Here is a tiny trained network, its code and every weight. The questions are about switching its units off for an input and a class, where a switched-off unit gives its printed mean instead of its output.

import numpy as np


def w(rows, s, z=0):
    codes = np.array(rows[::2]) - 128.0
    scale = np.full(codes.shape[1], s)
    scale[-1] = z or s
    return codes * scale


def norm(h):
    return h / np.sqrt((h * h).mean(-1, keepdims=True) + 1e-5)


def f(y):
    return np.maximum(y, 0)


def log_softmax(a):
    a = a - a.max(-1, keepdims=True)
    return a - np.log(np.exp(a).sum(-1, keepdims=True))


def net(x, mask):
    res = np.array(x, float).reshape(1, 4) / 4 @ E
    u = 0
    for l in range(2):
        y = f(norm(res) @ A[l][:, :-1].T + A[l][:, -1])
        res = res + np.where(mask[u : u + 9], y, B[l][:, -1]) @ B[l][:, :-1]
        u += 9
    return log_softmax(norm(res)[-1] @ U[:, :-1].T + U[:, -1])


A, B = {}, {}
E = w([
[112,67,129,131,53,83,97,191],'x0',
[47,175,155,145,24,68,126,111],'x1',
[85,50,147,159,132,1,147,97],'x2',
[170,208,189,146,206,93,110,54],'x3',
],0.0081)
A[0] = w([
[108,73,118,128,202,111,154,105,73],'0.n1',
[129,91,116,131,149,153,124,147,68],'0.n2',
[119,196,150,128,81,110,117,121,3],'0.n3',
[148,239,141,135,168,154,122,110,110],'0.n4',
[73,109,128,136,85,36,145,104,181],'0.n5',
[178,82,144,134,112,109,103,165,57],'0.n6',
[132,98,119,138,142,155,137,120,76],'0.n7',
[121,145,142,129,1,111,106,157,105],'0.n8',
[95,121,101,121,72,219,152,135,109],'0.n9',
],0.021,0.0048)
B[0] = w([
[157,54,109,223,173,103,126,95,179],'0.n1',
[191,109,120,64,73,176,190,134,157],'0.n2',
[194,50,106,109,99,46,210,131,182],'0.n3',
[88,142,240,44,136,139,107,91,240],'0.n4',
[45,97,108,42,91,67,163,67,254],'0.n5',
[157,161,155,79,74,72,46,136,161],'0.n6',
[169,162,105,87,131,104,181,201,149],'0.n7',
[69,77,76,249,113,216,158,134,245],'0.n8',
[85,158,19,175,144,169,81,150,213],'0.n9',
],0.02,0.016)
A[1] = w([
[210,122,138,154,184,126,159,149,65],'1.n1',
[150,204,200,97,186,110,147,100,66],'1.n2',
[108,70,141,159,125,86,209,96,4],'1.n3',
[182,181,114,211,130,198,59,147,89],'1.n4',
[18,165,148,122,133,107,148,120,116],'1.n5',
[157,141,162,233,175,104,103,141,89],'1.n6',
[138,142,217,81,166,101,95,109,8],'1.n7',
[152,151,110,142,191,191,170,142,18],'1.n8',
[128,128,86,250,163,163,153,152,7],'1.n9',
],0.021,0.0025)
B[1] = w([
[100,152,72,187,185,158,83,64,157],'1.n1',
[165,165,107,45,198,239,141,42,214],'1.n2',
[172,175,245,123,43,73,81,174,250],'1.n3',
[37,161,214,111,120,39,141,130,173],'1.n4',
[162,144,175,153,241,84,102,125,236],'1.n5',
[214,131,72,112,169,77,85,151,149],'1.n6',
[128,104,136,190,197,252,194,89,236],'1.n7',
[121,97,87,135,8,162,175,176,159],'1.n8',
[136,77,2,116,151,158,122,75,215],'1.n9',
],0.017,0.015)
U = w([
[241,105,77,172,178,79,84,111,143],'0',
[159,162,177,177,119,123,159,178,1],'1',
[95,206,131,98,160,118,82,192,62],'2',
[156,153,197,80,210,202,149,76,186],'3',
[75,100,16,157,86,168,150,148,198],'4',
[180,189,93,51,90,136,137,216,68],'5',
[96,73,197,113,64,6,149,98,165],'6',
],0.014,0.0066)

Each question gives the input, the list of numbers given to net, and the class t.
The units are the neurons (one row each of A and B). Each row of codes is followed by its name. A weight is (code - 128) times the scale printed after its matrix; where a second scale follows, it is the last column's (A, B and U).
mask holds one flag per neuron, layer by layer. A switched-off neuron (its flag False) gives its mean, the last column of its row in B, instead of its output. The means were averaged over made-up inputs and are rounded, as every weight is.
A unit's drop is (log p(t) with every unit on - log p(t) with that unit switched off) / (log p(t) with every unit on - log p(t) with every unit switched off).
The circuit of an input: a set's keep is (log p(t) with only the set's units on - log p(t) with every unit switched off) / (log p(t) with every unit on - log p(t) with every unit switched off). Starting from the 12 units with the biggest drops (on a tie, the unit counted first), units are removed one at a time, each time the one whose removal leaves the highest keep (on an exact tie, the one counted first), for as long as the keep stays at least 0.8.
circuit, biggest first: the units of the circuit, biggest drop first
top k neurons: the k neurons with the biggest drops, biggest first
k most important neurons of layer l: the k neurons of layer l with the biggest drops, biggest first
drop of u: that unit's drop, to one decimal
input [8,-4,0,6], class 0: circuit, biggest first -> [0.n4]
input [-7,2,2,-4], class 0: top 3 neurons -> [0.n9; 0.n8; 1.n5]
input [-7,-8,7,5], class 0: top 3 neurons -> [0.n1; 0.n5; 1.n6]
input [-2,-6,-7,-6], class 4: top 2 neurons -> [0.n9; 1.n3]
input [0,-4,3,-2], class 0: top 2 neurons -> [0.n5; 0.n1]
input [-2,-4,5,-4], class 0: 2 most important neurons of layer 0 -> [0.n1; 0.n4]
input [1,-6,-8,-3], class 4: top 3 neurons -> [1.n3; 0.n9; 1.n8]
input [8,-5,2,7], class 0: top 2 neurons -> [0.n4; 0.n5]
input [-4,-5,1,-1], class 0: top 2 neurons -> [0.n1; 0.n5]
input [6,2,-2,2], class 4: 2 most important neurons of layer 0 -> [0.n8; 0.n4]
input [-6,1,-8,-6], class 2: 2 most important neurons of layer 0 -> [0.n9; 0.n8]
input [6,-1,-7,2], class 4: 3 most important neurons of layer 0 -> [0.n9; 0.n5; 0.n8]
input [6,-3,2,5], class 6: 3 most important neurons of layer 0 -> [0.n4; 0.n1; 0.n9]
input [3,4,-2,1], class 4: 2 most important neurons of layer 0 -> [0.n8; 0.n4]
input [-7,-4,6,-6], class 0: circuit, biggest first -> [0.n1]
input [3,3,-1,0], class 4: top 2 neurons -> [0.n8; 0.n4]
input [1,-3,-3,-3], class 4: top 3 neurons -> [0.n9; 0.n4; 1.n3]
input [6,-6,1,-6], class 5: top 3 neurons -> [0.n6; 0.n8; 0.n2]
input [-5,-7,8,-6], class 0: 2 most important neurons of layer 0 -> [0.n1; 0.n5]
input [-8,7,-2,-4], class 4: circuit, biggest first -> [0.n9]
input [-5,0,7,-2], class 6: drop of 0.n5 -> 0.2
input [-1,4,-2,-1], class 4: drop of 0.n8 -> 0.8
input [-2,6,-1,4], class 6: drop of 0.n3 -> 1.5
